Below is a small trained network, with its code and all its weights. Each question gives an input and a class and asks what happens when units are switched off, that is, made to give their printed mean instead of their output.

import numpy as np


def w(rows, s, z=0):
    codes = np.array(rows[::2]) - 128.0
    scale = np.full(codes.shape[1], s)
    scale[-1] = z or s
    return codes * scale


def norm(h):
    return h / np.sqrt((h * h).mean(-1, keepdims=True) + 1e-5)


def f(y):
    return np.maximum(y, 0)


def log_softmax(a):
    a = a - a.max(-1, keepdims=True)
    return a - np.log(np.exp(a).sum(-1, keepdims=True))


def net(x, mask):
    res = np.array(x, float).reshape(1, 7) / 4 @ E
    u = 0
    for l in range(3):
        y = f(norm(res) @ A[l][:, :-1].T + A[l][:, -1])
        res = res + np.where(mask[u : u + 13], y, B[l][:, -1]) @ B[l][:, :-1]
        u += 13
    return log_softmax(norm(res)[-1] @ U[:, :-1].T + U[:, -1])


A, B = {}, {}
E = w([
[109,145,162,151,123,154,124,141,124],'x0',
[148,198,170,116,71,40,2,154,163],'x1',
[138,127,119,133,131,106,130,138,115],'x2',
[206,210,111,206,75,164,171,45,114],'x3',
[43,235,164,155,205,94,181,75,196],'x4',
[126,137,133,138,124,116,129,142,111],'x5',
[118,145,132,120,107,110,134,140,98],'x6',
],0.0074)
A[0] = w([
[116,115,124,95,187,121,97,135,135,101],'0.n0',
[205,190,103,164,100,152,150,77,115,151],'0.n1',
[129,96,113,151,85,149,155,130,77,74],'0.n2',
[166,113,136,145,89,149,114,118,107,140],'0.n3',
[181,151,143,143,83,138,162,94,135,43],'0.n4',
[84,172,104,128,159,119,146,67,151,192],'0.n5',
[91,117,113,134,143,170,129,152,110,97],'0.n6',
[116,53,170,135,152,145,254,98,77,253],'0.n7',
[173,176,73,164,135,172,151,68,50,48],'0.n8',
[174,99,87,123,111,176,56,140,63,248],'0.n9',
[125,38,111,91,132,104,165,88,139,134],'0.n10',
[136,69,93,133,117,183,68,158,52,108],'0.n11',
[201,184,111,157,90,141,157,111,144,68],'0.n12',
],0.0092,0.0041)
B[0] = w([
[110,164,125,147,95,98,107,112,101,157],'0.n0',
[163,254,112,193,18,175,134,98,186,220],'0.n1',
[181,42,129,135,197,183,148,119,131,167],'0.n2',
[117,97,49,201,146,55,52,121,64,173],'0.n3',
[163,11,133,147,205,99,89,105,146,165],'0.n4',
[117,125,134,151,110,54,127,182,44,207],'0.n5',
[178,70,103,106,111,50,156,125,127,152],'0.n6',
[69,96,42,174,71,119,113,209,182,255],'0.n7',
[30,135,88,97,141,187,96,172,170,196],'0.n8',
[111,118,137,126,168,216,45,111,106,229],'0.n9',
[137,114,176,172,65,120,145,179,121,177],'0.n10',
[189,159,219,105,91,158,203,141,133,202],'0.n11',
[140,68,222,112,86,30,133,98,87,184],'0.n12',
],0.007,0.0098)
A[1] = w([
[155,152,156,65,211,106,104,127,57,103],'1.n0',
[224,73,91,100,136,195,113,143,78,30],'1.n1',
[128,154,87,109,78,110,7,241,119,202],'1.n2',
[151,57,113,184,140,79,149,99,99,91],'1.n3',
[245,252,167,125,116,135,128,28,124,13],'1.n4',
[44,136,2,147,128,144,109,187,122,87],'1.n5',
[78,137,87,92,217,159,174,155,111,5],'1.n6',
[145,215,146,81,174,49,107,91,255,106],'1.n7',
[166,83,172,126,154,132,193,143,140,60],'1.n8',
[107,68,135,101,201,133,190,181,72,53],'1.n9',
[92,198,102,149,134,27,165,155,188,95],'1.n10',
[162,133,251,155,135,75,92,74,60,161],'1.n11',
[173,206,61,173,87,193,198,81,124,160],'1.n12',
],0.0078,0.0027)
B[1] = w([
[117,40,132,103,138,255,140,130,213,141],'1.n0',
[20,223,129,128,130,68,164,109,166,176],'1.n1',
[120,113,132,115,160,223,104,146,139,245],'1.n2',
[93,128,139,114,143,129,132,106,122,140],'1.n3',
[135,75,143,111,85,90,170,77,34,170],'1.n4',
[146,127,194,105,105,95,68,79,67,203],'1.n5',
[169,148,102,151,145,54,98,80,85,136],'1.n6',
[106,117,151,122,134,123,221,150,106,167],'1.n7',
[149,191,174,126,81,123,201,161,97,135],'1.n8',
[162,143,155,223,91,80,142,62,129,152],'1.n9',
[50,190,113,159,135,106,191,119,169,203],'1.n10',
[155,118,137,4,173,80,115,117,138,189],'1.n11',
[95,132,73,64,191,230,158,198,154,185],'1.n12',
],0.0085,0.011)
A[2] = w([
[254,79,142,95,108,203,123,143,55,67],'2.n0',
[28,157,74,152,167,125,219,192,148,163],'2.n1',
[148,156,134,150,152,44,223,105,158,123],'2.n2',
[71,126,185,155,132,195,110,145,63,142],'2.n3',
[117,153,134,140,124,60,58,131,36,129],'2.n4',
[101,241,118,192,101,134,197,94,117,165],'2.n5',
[179,91,157,156,140,210,98,198,146,157],'2.n6',
[51,176,193,181,95,11,163,123,115,74],'2.n7',
[135,194,51,147,143,180,144,171,145,23],'2.n8',
[152,109,50,120,45,141,109,77,38,190],'2.n9',
[156,161,129,144,142,102,157,100,126,1],'2.n10',
[133,97,38,151,99,185,113,197,126,66],'2.n11',
[107,111,180,177,85,149,219,199,110,154],'2.n12',
],0.0092,0.003)
B[2] = w([
[80,163,85,175,120,78,58,78,206,187],'2.n0',
[114,185,126,117,143,74,42,77,234,249],'2.n1',
[177,108,172,125,102,202,112,164,85,176],'2.n2',
[144,108,88,142,100,87,189,138,144,210],'2.n3',
[170,137,112,224,91,129,133,80,176,157],'2.n4',
[176,127,82,88,73,115,133,160,101,209],'2.n5',
[197,108,131,112,135,119,177,162,49,209],'2.n6',
[124,2,120,166,158,194,165,155,81,227],'2.n7',
[50,180,32,146,163,166,94,158,143,159],'2.n8',
[140,140,190,134,222,109,110,119,133,180],'2.n9',
[151,73,157,114,114,126,165,139,102,134],'2.n10',
[122,129,187,122,174,156,175,129,55,194],'2.n11',
[192,199,141,90,101,92,131,42,121,217],'2.n12',
],0.009,0.012)
U = w([
[207,110,182,117,77,96,207,114,59,254],'0',
[79,55,128,249,106,52,133,108,169,74],'1',
[130,142,85,192,172,251,124,162,74,116],'2',
[67,239,39,152,96,112,137,115,189,104],'3',
[167,79,163,39,158,198,36,219,139,62],'4',
[31,131,186,65,179,84,127,161,234,108],'5',
[194,157,156,172,129,108,11,38,133,114],'6',
],0.016,0.0032)

Each question gives the input, the list of numbers given to net, and the class t.
The units are the neurons (one row each of A and B). Each row of codes is followed by its name. A weight is (code - 128) times the scale printed after its matrix; where a second scale follows, it is the last column's (A, B and U).
mask holds one flag per neuron, layer by layer. A switched-off neuron (its flag False) gives its mean, the last column of its row in B, instead of its output. The means were averaged over made-up inputs and are rounded, as every weight is.
A unit's drop is (log p(t) with every unit on - log p(t) with that unit switched off) / (log p(t) with every unit on - log p(t) with every unit switched off).
The circuit of an input: a set's keep is (log p(t) with only the set's units on - log p(t) with every unit switched off) / (log p(t) with every unit on - log p(t) with every unit switched off). Starting from the 12 units with the biggest drops (on a tie, the unit counted first), units are removed one at a time, each time the one whose removal leaves the highest keep (on an exact tie, the one counted first), for as long as the keep stays at least 0.8.
units of the circuit, in order: the units of the circuit, biggest drop first
unit that matters most: the unit with the biggest drop
top k neurons: the k neurons with the biggest drops, biggest first
k most important neurons of layer l: the k neurons of layer l with the biggest drops, biggest first
drop of u: that unit's drop, to one decimal
input [3,2,-1,6,-7,7,8], class 6: units of the circuit, in order -> [2.n0]
input [5,-5,-2,4,1,2,4], class 3: top 2 neurons -> [0.n9, 0.n1]
input [-1,-8,3,-1,3,5,-5], class 1: units of the circuit, in order -> [0.n7, 1.n5]
input [0,-8,-2,-1,7,8,-7], class 1: top 4 neurons -> [0.n1, 0.n7, 2.n7, 1.n5]
input [3,5,-3,0,4,-7,-7], class 5: 2 most important neurons of layer 1 -> [1.n5, 1.n10]
input [2,-1,-2,-5,1,-4,4], class 1: 2 most important neurons of layer 1 -> [1.n5, 1.n12]
input [-7,0,-8,5,0,-8,8], class 2: 3 most important neurons of layer 1 -> [1.n12, 1.n1, 1.n10]
input [-2,6,8,0,-7,5,6], class 4: top 2 neurons -> [0.n1, 1.n2]
input [5,0,-5,0,1,-1,6], class 1: 2 most important neurons of layer 0 -> [0.n1, 0.n11]
input [-7,1,-4,0,6,2,-2], class 5: top 4 neurons -> [0.n7, 2.n1, 0.n1, 0.n11]
input [1,-5,-5,0,-3,-7,4], class 0: 2 most important neurons of layer 0 -> [0.n1, 0.n11]
input [-7,2,-5,2,1,1,4], class 0: top 2 neurons -> [0.n7, 0.n12]
input [-3,4,8,-1,-4,4,8], class 4: top 2 neurons -> [0.n1, 0.n7]
input [-6,6,-5,-1,-4,8,8], class 4: units of the circuit, in order -> [1.n2]
input [-2,7,-1,1,5,-3,0], class 0: top 2 neurons -> [0.n7, 0.n8]
input [5,3,-5,-4,0,7,-4], class 4: top 2 neurons -> [0.n1, 1.n1]
input [-5,-1,5,1,-7,-7,-3], class 2: top 2 neurons -> [0.n9, 0.n12]
input [-8,-3,2,-8,-1,0,8], class 0: top 2 neurons -> [0.n10, 2.n1]
input [-7,-6,5,-5,1,4,2], class 1: top 2 neurons -> [0.n7, 0.n9]
input [5,-1,1,7,-8,3,3], class 2: unit that matters most -> 0.n8
input [7,0,-7,-5,-6,-5,3], class 0: top 2 neurons -> [0.n11, 2.n1]
input [-2,5,-5,8,3,-4,-1], class 0: drop of 0.n12 -> 0.3
input [1,0,-8,-8,8,6,0], class 1: drop of 2.n7 -> 0.4
